In the rows, 128 means zero.
Each row is followed by its class number. Each block has new classes, again numbered from 0 up, in any order.
[146 154 125 136 150 147 151 104  50 112 106 119 113 151 180 114  95 132
 178 101 118  77  91 140 142 107  98 156 120 158  20 120 120 126 127 112]
7
[138 157 118 154 142 168 186  80  45  97 122 119 106 152 171 135 107 157
 173 129 155  69  89 136 121 120  99 180 131 144  55 135 100 108 123 121]
5
[165 163 132 129 108 160 196 106  73 115 145 149  81 162 172 100 112 111
 139 111 146  80  77 124 124 147  56 170 117 160  70 115 102 117 126 122]
4
[129 140  96 135  88 139 154  87 137 110 154  77 117 179 137 135  88 141
 100 114 113 156 168 117 102 127 155 129 115 121  87 154 123 140 144 158]
1
[159 163 122 121 102 164 200 101  68 106 152 125  76 175 172  99 114 123
 134 113 157  90  88 130 119 142  57 156 108 146  76 112 104 121 124 125]
4
[ 96 170 108 149 180 161 161 152  80 112 150 109 151 175 110  84 118  29
  94 138 123 138 154 101 182 117 155  82  93  89 133 144 131 132 166 162]
4
[ 79 170 107 139 195 166 166 148  80  96 153  89 165 171 108  92 114  14
 108 149 125 141 152 130 189 122 139  94  93 104 108 137 138 144 168 156]
8
[156 126 114 143  81 120 147  90 152 117 163  73 115 151 128 140  80 153
 103 125 116 153 170 107 107 141 152 127 116 124  75 146 115 137 135 124]
0
[143 139 112 141  91 141 162  76 130 101 160  70 125 164 125 136  80 152
 108 141 112 139 166 120 129 144 127 154 128 133  73 147 104 148 151 153]
8
[123 105 154 119 154  95 165 101 147 120 132  76 155 183 167 111 117 111
 128 149 145  91 191 142 128 123 146 170 166  61 115  92  85 135 118 145]
8
[122  96 140 115 155  70 144  93 148 117 114  87 146 185 167 110 103  95
 137 130 160  92 197 143 116 121 186 154 156  78 133  87  87 115  81 128]
2
[111 165  87 123 144 136 146 124 111 130 148  92 156 161 123  70 113  29
 123 116 151 135 144 151 134 122 197 101 109 122 141 103 135 145 176 147]
2
[ 96 167 111 148 175 154 157 151 102 110 159  92 157 154 121  88 118  14
 109 140 128 145 153 120 166 121 169  86  85 104 108 131 149 135 160 132]
0
[161 150 110 151  83 145 142  81 127 126 130  65 130 137 151 127  84 161
  84 109 106 135 154 141 136 116 139 128 104 133  85 126 135 150 140 145]
7
[ 72 172 104 156 201 160 169 121  78 103 147  94 163 173  99 118 112  42
  97 141 129 130 157 119 183  93 169  84 102  70 134 142 130 140 161 159]
5
[166 147 138 114 108 161 178 107  98 107 151 127  88 155 180 102 116 106
 155 107 154  94  98 141 117 143  77 168 115 152  45 101 117 119 125 102]
0
[123 114 161 127 158  90 150 119 150 112 124  85 144 181 177 120 114  96
 141 134 144  84 202 136 123 110 155 134 163  43 118 100  99 113 101 137]
6
[148 154 124 139 155 152 157 106  46 107 105 128 107 148 178 113  96 130
 172 107 123  71  88 138 142 109  86 156 121 160  22 124 120 117 124 101]
7
[144 135  97 134  66 121 156  56 139 107 154  77 116 171 133 130  74 151
  91 124 134 147 158 134 103 138 169 147 118 146 112 130 105 140 147 135]
2
[162 149 129 146 132 155 170 111  75 107 133 116 109 137 190 109 109 134
 175 127 140  84  90 129 107 138 100 176 120 166  34 128 113 100 113  90]
0
[ 99 183 110 147 177 157 175 133  87 109 147 107 146 181 120  85 108  12
  92 140 117 129 143 108 181 115 154  89  89  91 124 142 135 135 157 161]
4
[164 151 138 118  99 161 180 100  99 109 151 118  92 160 174 103 110 113
 162 110 153  92 102 138 110 148  82 174 120 153  44  99 116 121 131  99]
0
[130 147  99 143  81 140 163  66 130 110 154  71 118 182 138 136  83 149
  91 120 118 150 166 113 108 133 148 135 118 126  85 149 123 137 143 147]
1
[110 174  94 137 162 141 137 136 105 138 140  93 164 162 139  80 100  40
 129 101 114 127 150 152 152  94 177  86 104  97  92 110 139 162 188 160]
7
[151 140 123 119 140 148 158  96  58  93 110 129 109 147 165 105  94 120
 167 115 156  80  83 143 121 135 114 171 135 173  61 119 111 101 115  97]
2
[155 142 110 133  90 161 156 104 145 126 143  52 130 136 127 131  96 144
 109 131 121 136 159 141 113 147 131 150 112 146  82 139 126 147 138 156]
8
[136 106 146 148 174  94 150 132 129 128 112  79 147 174 152 102 111  76
 124 150 125  81 205  86 137 116 165 133 151  65 117 115  97 114  92 165]
4
[111 110 143 128 137  97 181 120 147 128 121  78 149 186 166 132 100 121
 130 135 142  93 181 135 112 115 161 147 150  58 133  95  96 122 107 128]
3
[134  98 161 148 163  90 137 123 141 115 123  79 152 144 145 105 109  81
 132 159 133  87 194  92 130 128 170 143 166  69  95 102 117 119 115 126]
0
[103 110 138 154 160 100 172 134 127 124 116  77 158 170 138 123  97  88
 129 155 127  88 184  90 126 115 167 131 155  75 119 105 114 122 117 139]
3
[168 152 121 151  84 152 160 102 139 118 144  67 132 141 152 131  88 154
  92 111 115 142 155 128 116 129 147 129 118 114  85 145 127 136 142 149]
6
[146 136 138 108 110 142 176  86  58  96 134 139  89 158 159 102 101 109
 128 110 169  95  64 145 135 148  84 166 128 176  81  90 114 122 141  98]
2
[ 92 168 106 146 183 143 139 132  74 106 138 108 155 166 119  96  97  26
 105 126 106 136 143 132 195  98 152  65 100 101  94 130 143 148 173 151]
7
[165 153 111 148  74 159 160 103 144 125 143  69 117 147 146 127  92 149
  73 122 113 143 152 118 109 133 141 141  91 133 113 151 122 137 130 167]
4
[147 142 109 138  83 162 156  99 145 117 148  48 134 141 127 134  88 154
  94 135 119 147 157 137 112 144 128 148 107 144  92 143 126 147 141 158]
8
[117 101 145 134 172 102 150 101 140 123 118  85 139 191 157 140 116 115
 143 134 156  79 218 133 123  99 163 149 156  42 128 101  81 111  96 152]
5
[159 140 117 151  72 138 154  99 156 124 154  44 132 132 150 126  92 154
  98 125 121 142 160 127  97 138 159 150 101 130  97 129 132 145 137 131]
0
[156 139 112 152  64 140 162  93 159 122 159  49 127 140 151 127  91 153
  86 129 122 148 157 120  94 136 153 146  95 136  98 132 134 142 131 131]
0
[125  96 141 127 163  88 137 107 128 107 107  82 153 162 139  98 105  72
 125 150 148  85 186 114 133 122 187 140 170  88 129  94 110 118 103 140]
2
[ 70 165 106 162 191 167 174 122  65  99 150 109 153 175  99 118 115  37
  96 149 142 127 153 119 188 105 158  86 106  83 127 143 125 135 171 157]
5
[136 134 109 140  94 134 160  82 133 110 162  69 120 169 124 136  87 147
 111 139 118 147 170 118 122 140 134 148 119 135  73 144 106 148 150 156]
8
[159 130 102 122  74 140 140  91 150 124 134  65 123 144 128 126  85 136
  89 113 135 139 151 146 100 137 166 137 112 157 118 124 126 136 129 141]
2
[ 80 170  98 152 180 138 152 135  68 103 145  99 144 174 111 101 103  26
 102 134 109 137 149 128 194 103 140  58  86 109 106 127 147 148 172 141]
7
[117 172 101 135 142 147 158 139 141 138 166  72 156 163 147  76 106  33
 116 120 137 144 156 143 109 113 190 104  87  93 108 111 146 145 179 142]
0
[135 121 160 153 170 103 151 125 136 105 117  89 158 159 146 111 102  78
 136 148 119  75 196  94 139 120 147 131 183  60  99 111 110 115 108 141]
6
[ 86 157 108 131 205 167 153 162  81 105 146  98 162 169 100  92 113   9
 116 140 124 145 157 127 190 120 145  85  98 102 103 141 139 139 171 159]
8
[151 151 127 126 134 172 188  89  57 105 135 131  82 163 152 133 111 125
 159 111 166  70  99 144 133 128  71 160 131 139  55 116  98 114 129 122]
5
[153 139 110 131  69 145 142  74 140 113 134  62 133 138 132 125  82 143
  80 117 140 140 153 146 122 143 168 149 111 150 125 124 129 140 135 138]
2
[116 176  97 122 168 177 164 142 116 132 152  83 169 174 133  73 115  45
 125 120 135 141 158 153 134 114 168 119 102  91 103 119 129 148 195 161]
8
[158 154 130 113 124 175 186 109  68 101 148 132  92 150 159 105 119 104
 160 122 151  86  83 152 138 157  43 173 129 175  46 109 108 124 138 121]
8
[120 109 148 140 183 108 153 117 130 113 120  74 159 166 137 106 115  69
 137 169 129  87 200 107 149 129 147 146 166  79  95 106 107 124 109 155]
8
[111 114 137 145 180 109 148 124 129 122 110  72 159 171 135 111 112  67
 120 146 128  89 206  96 133 124 160 123 162  75 110 115 122 111  94 140]
1
[158 147 105 151  84 139 143  92 132 128 131  59 128 134 142 135  85 168
  90 111 101 131 157 139 128 115 140 129 106 134  85 130 131 157 139 142]
7
[130 104 138 123 154  80 132 103 144 126 116  93 143 184 170 117 114 111
 136 122 122  86 209 146 150  98 151 127 156  60 115  91  92 130 101 137]
7
[107 157  94 116 157 145 142 131 109 129 144 112 163 162 130  70 111  38
 117 106 153 141 135 151 133 113 198 106 110 114 133 111 132 142 173 146]
2
[129 151  93 143  88 130 158  68 136 111 156  55 124 177 140 136  79 141
  99 124 112 142 170 118 100 126 153 128 120 122  91 151 124 138 130 150]
1
[110 107 145 147 165 103 165 139 130 123 112  78 152 169 136 127 101  85
 135 150 126  86 192  96 133 117 163 131 158  73 114 103 110 119 113 138]
3
[112 173 117 134 168 159 150 156 107 124 150 107 165 162 146  80 109  35
 129 103 134 133 146 139 142 104 172  90 112  80  98 125 138 138 183 158]
6
[132  89 143 110 148  75 131  96 151 117 114  85 143 176 165 112 105  99
 133 130 158  93 199 144 114 120 187 151 163  79 130  87  90 115  90 137]
2
[135 112 136 154 182  79 129 110 116 121 104  89 152 161 148 107 103  80
 141 139 105  75 204 103 168 103 152 117 165  79  89 101 109 126  99 142]
7
[160 157 131 150  76 152 156  99 145 111 143  61 131 133 145 135  78 146
  93 117 117 128 152 130 109 136 135 136 123 120  92 138 135 139 146 145]
6
[150 162 122 123  96 168 211 107  78 109 144 135  90 165 173 118  99 122
 155 106 146  88  70 135 112 137  67 170 120 161  63 104 115 123 138 108]
3
[133 116 154 137 144  96 157 112 145 115 131  83 154 176 172 109 109 105
 133 136 154  84 210 133 123 119 159 135 175  36 118 100  93 115 117 138]
6
[123 104 145 154 182  95 162 115 112 115 123  79 160 158 133 104 115  78
 127 177 134  81 191 100 155 133 151 148 175  80  96 111 101 126 129 145]
8
[134 122 113 151  95 128 162  87 107 104 165  70 119 165 123 141  80 161
  98 148 123 150 158 111 123 144 124 141 125 138  69 148 100 146 166 152]
8
[147 141 110 142  91 158 170  98 127 116 149  63 127 145 122 130  92 151
  88 135 121 148 148 128 127 146 124 149 106 143  90 143 126 149 153 146]
8

Next block: new classes, numbered from 0 again.
[ 77  69  91 161 123 120 168 159  91 111 115  98  69 148 112 135 172 171
 126 100 135 177  37 104  78 132 118 100  82 178 155 158 102 159 155  98]
7
[108 105 117 179 151 156  79 133 119 106 129  80  61 144 157 151 134 117
 118 137 120 131 117 131 118 145 149 117 135 115 153 125  85 113 147 149]
4
[102  81 149 137 119  97 128  71 153 160 160 115 100 181 168  88 171 163
 131 167 101 157 104  80 152 113 134  73 115 148 124 138 121 195 141  82]
5
[123  62  90 110 169 152 143  99 155 177 131 153  57 155 121 162  80  96
 145  76  13 181  75 164 102 119  93 114  98 102 103  53  69 184 156  75]
1
[165 146 139 176 172  87 133 160 100 143 110 185 150 124 147 121 122 116
 128 152 140 161 183 129 132 139 151 157 107 138 116 142  97 163 106  65]
3
[ 95 137 147 125 140 125 199  65 136 104 168 121 171 159 190 166 136 147
  92 163  97 132 149 124 140  97 148  83 198 125 126 154 127 100 141 108]
2
[ 94 137  94 151 136 134 114 137 147 153 106  37 132 126  75 119 201 146
 134  69 160  80 105  95  84 218 128  76 200 133 157 180 167 116 134 211]
0
[183 161 107 205 147 159 134 135 194  77 216 137 113 114 156 168  33 103
 136 130 194 124 142 174 105 163 134 161 168 135 106 143  70 158 218 189]
4
[142 151 146 172 129 143  88 148 167 115 127 136 124 109 103 148 135 130
 112 172 189 134 155 123  99 137 144 151  71 172 143 161  84 147 124 135]
3
[198  98  62 165 146  96  95 211 169 181 161 147 138 100 144  78 180 140
 158 131 191 155 109 126 134 129 185  97 108 146 114 158 108 209 162 125]
5
[140  91 118 193 135 114 134 161  86 132 130 104 140 131 124 111 200 151
 112 113 155 182  49 125 187 140 134  93 174 153 119 200 111 139 180 102]
2
[ 96 206 113 115 155 140 128 114  58  76  99 118 244  80 145 109 148  52
 168 138 109  92 133  75 157 175 161 186 156 135 160 165 128  76 117 122]
6
[ 96  54 102 109 108 126 114  75  47  87 110 129 124 133  75 181  70  75
 162 142 173 139 117 157 160  92 105  62 117 155 132 170 143 104 189 116]
5
[109 141 119  67 137  78  88 106  56  71  25  98  97 187 117 115 140  88
 100 128  44 119 166  87 120 138 155 113 141  96 166 135 129 120  97 158]
1
[ 80 154 184 118 142  94 189  63 150 117 128 136 133 161 169 130 151 137
 101 139  35  98 157 136 155 124 139  98 141 130 155  89 182  92 113 165]
0
[165 157  86  62 140  92 114 175 162 147 164 147  90 154 135 117 156 216
 163 143  87 144 124 114 133 114 130  57  88 141 116 128 100 178 155 106]
7
[ 96  88  82 209 143 141  63 233 103 160  70  97 160  76  85  81 218 122
 152 104 179 132  37 144 108 163 140  99  94 146 139 154 174 138 108 117]
6
[111 105 113 219 129 104 154  44  84  95 173 102 123 112 149 201  85 110
 128 149  74 163 114 123 115 102 171  53 168 115 156 145 147  96 116 150]
5
[180 105  95  80 142  73 118 100 207 145 138 132 148 179 142  72 142 156
 100 102 111 117 147 111 126 132 158  91 140 118  96 181 169 168 133 113]
4
[129 127 130 194 121 139 147 120 112 131 138 124 103 107 138  89  97 113
 110 149 144 148  65 157 146 123 101 139 108 119 116 128 162 168 110 116]
1
[188 164 145 146 159 169 141  96 190 173 171  69  83 104 141  73 156 162
  81  74 127  99  97  87 103 186 151 134 129 120 128 189 162 167  64 141]
4
[ 76 122  81  88 119  81 145  73  63 108 112 150 209 174  61 117 134 133
 145 152 117 154 128  68 128 111 127 143 125 121 164 125 158 118 114 125]
7
[ 99 176 133 152 135  75 111 140  99 110 125 126  56 147 102 126 128 209
 147 188  81 165 167  97  74 122 123 164 104  91 153  69 158 130  63 127]
7
[134  76 122 107 140 173 144  77  45 118 201  90 132 124  60 180  43 108
 168 157 150 138 116 111 117  72 138  52 154 137 141  90 146 145 175 153]
5
[154  93 108 122 111 116 117 139 155 108 125 183 206 130 113  92 132 136
 117 123 164 125  87 141 136 125 157  87 136 154 143 148 195  95 158 158]
6
[136 110 106 207 100  81 145 119 179 123 116 181 136 147 128 152 125 174
 138 122 185 182  93 161 133 133 114 136 146 138  95 143 114 140 157  60]
2
[133 180 141 136 146 116 167 135 200 143 153 142 146 129 121 115 203 192
 144 141 160  94 113 115 100 137 123 135  82 156 131 145 176 172 101 146]
7
[138 128  92 131 174 114  83 123  85 149 114 140 146  91  43 141 132  96
 170 140 107 166 127 123 136 176 161 150 100 170 134 117  75 117 165 111]
0
[ 54 134  94 172  58  47 154 124 200 146  96 173 181 167 112 100 164 181
  99 131 154 165 142 120 118 124 110 153 107 161 116  99 113 168  86  79]
0
[160 195 103 114 106 121 102 151 195 137 101 134 109 125  93 102 151 151
  91 116 131 126 162 136 100 109 151 134 104 135 111 177 104 143 105 137]
6
[131 163  95 122 156 133  73 176  81 156  98  94 182  90  62 130 172 121
 160 127 114 123 131 103 145 142 124 165 147 111 166  96 127 113  89 159]
1
[137  50  73 182 147 114 100 178 128 150 104 143  73 124  87 133 174 134
 188 127 247 150  99 141  68 134 169 112 110 156 148 122 130 149 185 125]
5
[183 123  94  68 151 124 126  54 205 137 130  97 112 137 183 130 141 123
 137 129  46 102  84 101 164 127 151  22 116  77  80 197 127 172 123  75]
2
[ 88 182  71  70  97  59  96  75 127  60 167 178 195 171 146 120  83 135
 149 236  68 155 176  80 144 107 128 121 106 103 102 135 117 153 112  95]
7
[196  99 170 192 167 148  80 143 169 139 159 115 157 101 137 174  97 117
 112 130 136 116 145 147 124 169 104 116 150 121  88 205 156 138 115 149]
3
[ 96 126 125 208 142 166 137 181  69 157 109  55  94  71 105 116 149 123
 125  81 160 119  78 131  97 191 119 144 148 128 137 133 166 123  81 136]
0
[ 64 166 116  30 107  68 126 164  58 112  71  85 185 147 112  84 215 179
 130 109  53 118 136  49 136 106 125 157  98 136 150 147 210 110  35  78]
7
[157 146 124 117 164 107 134 117 110  72 137 152 149  80 186 142 131 113
 111 166  97 138 157 121 136 156 171 149 166 100 124 182 159  62  95 109]
2
[154 147 145 158 151 114 152 111 104 126 131  97 127 103 157 162 108 162
 146 194 136 103 147 122 116  95 133 139 102 108 124 151 176 115  73 108]
7
[122 152  85 151 139 115 119 111  83 104 134 135 176 114 107 169 103 114
  91 138 120 152 172 125  92 157 142 131 211 118 147 167 126  76  91 165]
1
[ 59  81 160 149  95 122 137 140 115  98 105  98 128 142 135 118 120 133
  90 121 130 132 112 108 120 168  92 150 132 162 146 120 133 132 120 141]
0
[131 173 118 155 183 159  92 124 109 179 132 123 127 122  93 154 173 121
 141  85  81 134 130 117  87 169 176  92 138 123 137 135 140 119  81 111]
3
[ 64 128 117 119 121 121  89 136  58  84  94 109 135 161  92 154 130 147
 121 116  83 151 146  94  77 152 130  97 197 131 148 130 130  77 114 124]
6
[102 164 146 168 158 121 116 143 159  81  93 154 188 128 181 195 181 105
 163 166 149  78 185 108 124 148 134 161 139 120 153 124 119  96  96 136]
3
[130 110 115 112 123 112 103  98  95  90 136 104 113 141 156 169 109  98
 138  96  77 153 137 101 113 140 175 129 161 161 130 179  99 102 171 112]
5
[115 168 127 176 187 134 138 140 127 197  95 157 200  84 107 158 218 140
 169 160 183  70 163 130 138 163 142 117 130 117 140  84 158 117  31 122]
0
[ 98 179 157  57 137 173 130  97 113  70 182 133 109 155 178 146 127 136
 129 166  82 101 132  85 146 154  80 125 130 120 105 160 117 142 111 126]
7
[150  88 157 116 154 149 144 105 146 187 107 133  71 136 112 153  98 146
 133 118 137 124 150 145 106 136 121 162 111 144 116  87 107 121 135  88]
0
[170 100 179 185 175  88 124 139 147 141 127  81  76 153 114 141 219 169
 134  95  98 147 146  72  61 138 182 191 180 138 140 125 163 134 120 159]
5
[123  94 102  91 119 170 121 120  44 204  74  66 161 118  83 136  76 110
 127 104 118 113 103 130 179  76  90  93 113  98 160  97 118 139  80 107]
1
[104  96  92 127 170 115  91 125  98 152 106  96 175 153 127 112 133  87
 113  68  61 141 131 102 127 181 132 127 147 110 109 160 109 173  96  86]
4
[108  68 118 158 158 127 159 159 110  53  65  88  47 119 175 170 115  79
 140 101  91 124  77 158  84 123 131 120 113  79 106 126 163 139 130  94]
2
[115 179  72 100  88  99 115 105  98 148 135 125 230 110 100 110 130 149
 132 127  86 151 118  94 154  89 151 184 102 122 140 147 177  87  61  91]
7
[135 186 102 204 131 124  49 159 140 149  74  96  93 109 136  79 167 108
 143 107 172 112 105 122 101 208 167 120  87 124 133 204 142 157  98 110]
3
[ 99 184  97 157  96 103 139  84 162 139 105 104 172 138 134 142 164 162
 114 145 142 130 142 108 141 113 140 110 155 101 125 166 110 129  76  88]
2
[ 71 154 122 128 141 160 141  66  90 119 105  61 171 119  81 187 119 111
 178 107 126 108  97 108 120 157 126 115 162 132 152 133 124 102 142 103]
2
[ 62 225 137 168  98 156 115 153 115 156 115 110 197 102 108 131 180 143
 120  64 165 120 142 119 132 178 129 186 149 178 194 164 127  64  97 141]
3
[142 142 115 101 155  63 120 159 142 135 134 164  65 183 184  94 173 206
 147 216 106 163 172  96  93 104 160 139  80 133  90 118  95 188 122  35]
7
[ 92 128 155  73 158 130 128  70  78  87  88 125 120 158  99 153 119 100
 109 149  82 125 168  86  99 157 109 164 152 129 154 124 115 111  99 132]
1
[138  89 126  87 147 109  88 143 152 145  52 103 145 148 154  60 155 111
 169  83  80  85  94 109 103 145 159 158 123  91 120 114 239 105 120  95]
6
[ 63 135 135 211 107 133 153 145 139 132 101 172 167 143 184 132 236 169
 129 154 208 115 100 103 140 121 131 112 121 136 175 106 154 104  57  90]
3
[ 97 124 120 135 151 153 162  67 188 111 143  93 115 143 191 133 162  91
 110  74  73 112  98 114 125 149 152 177 132 139 153 158 103 100 159 131]
4
[116 128  97 112 134 115 182 132 156 134 153 146 144 102 126 180  92 127
 121 115  69 144 160 150 138 110 100 118 129 132 117  98  80 128 126 124]
0
[ 99 179 106 126 106  95 178 138  88 137 118 128 136 166 175 132 128 188
 106 117 107 131 155 121 118  96 153 103 139 122 169 124 133 111  86 122]
7
[123 210 125 138 190 174  99 166  25 129 138 137 166 101  76 191 146 134
 199 105 124 110 128 111  99 192 148 148 158 129 162  85 143  95  89 156]
7
[100 191 114 116 123 191 152  78 103 124 131  98 135 129 111 184  96  72
 143  78 106  91 124 148 158  98 112  92 138 109 143 148 125  95 139 141]
3
